Below is a small trained network, with its code and all its weights. Each question gives an input and a class and asks what happens when units are switched off, that is, made to give their printed mean instead of their output.

import numpy as np


def w(rows, s, z=0):
    codes = np.array(rows[::2]) - 128.0
    scale = np.full(codes.shape[1], s)
    scale[-1] = z or s
    return codes * scale


def f(y):
    return y / 2 * (1 + np.tanh(0.7978845608 * (y + 0.044715 * y**3)))


def log_softmax(a):
    a = a - a.max(-1, keepdims=True)
    return a - np.log(np.exp(a).sum(-1, keepdims=True))


def net(x, mask):
    res = np.array(x, float).reshape(1, 4) / 4 @ E
    y = f(res @ A[0][:, :-1].T + A[0][:, -1])
    res = res + np.where(mask, y, B[0][:, -1]) @ B[0][:, :-1]
    return log_softmax(res[-1] @ U[:, :-1].T + U[:, -1])


A, B = {}, {}
E = w([
[72,71,124,182],'x0',
[96,49,2,149],'x1',
[186,173,156,212],'x2',
[131,193,122,136],'x3',
],0.0091)
A[0] = w([
[196,12,157,255,240],'N1',
[82,118,79,182,144],'N2',
[196,234,151,199,255],'N3',
[48,142,153,140,70],'N4',
[159,153,150,191,85],'N5',
[134,115,190,5,227],'N6',
],0.0082,0.0023)
B[0] = w([
[64,24,145,253,223],'N1',
[82,107,38,147,178],'N2',
[81,68,178,92,253],'N3',
[153,164,206,121,127],'N4',
[227,108,249,147,159],'N5',
[106,197,21,88,200],'N6',
],0.0063,0.007)
U = w([
[70,246,129,119,210],'0',
[133,216,124,124,10],'1',
[148,201,119,93,4],'2',
[194,98,116,71,14],'3',
[98,90,254,117,189],'4',
[126,165,250,76,9],'5',
[109,92,76,181,149],'6',
],0.0081,0.0025)

Each question gives the input, the list of numbers given to net, and the class t.
The units are the neurons (one row each of A and B). Each row of codes is followed by its name. A weight is (code - 128) times the scale printed after its matrix; where a second scale follows, it is the last column's (A, B and U).
mask holds one flag per neuron, in row order. A switched-off neuron (its flag False) gives its mean, the last column of its row in B, instead of its output. The means were averaged over made-up inputs and are rounded, as every weight is.
A unit's drop is (log p(t) with every unit on - log p(t) with that unit switched off) / (log p(t) with every unit on - log p(t) with every unit switched off).
The circuit of an input: a set's keep is (log p(t) with only the set's units on - log p(t) with every unit switched off) / (log p(t) with every unit on - log p(t) with every unit switched off). Starting from all 6 units, units are removed one at a time, each time the one whose removal leaves the highest keep (on an exact tie, the one counted first), for as long as the keep stays at least 0.8.
units of the circuit, in order: the units of the circuit, biggest drop first
top k neurons: the k neurons with the biggest drops, biggest first
drop of u: that unit's drop, to one decimal
input [7,-1,5,7], class 4: top 3 neurons : N3; N5; N6
input [-6,-8,-7,-1], class 0: units of the circuit, in order : N6
input [0,-6,6,8], class 4: top 3 neurons : N3; N6; N5
input [0,-2,7,4], class 4: units of the circuit, in order : N3; N6
input [4,-1,7,3], class 4: units of the circuit, in order : N3; N5; N1
input [2,-5,-5,-2], class 0: units of the circuit, in order : N6; N3
input [-1,-7,-5,0], class 2: top 2 neurons : N6; N1
input [-1,-2,6,1], class 4: top 2 neurons : N3; N6
input [8,-4,-7,-1], class 0: drop of N5 : 0.2
input [0,-5,-3,-7], class 2: drop of N3 : 0.2
input [-4,-7,-6,-8], class 2: drop of N4 : 0.0
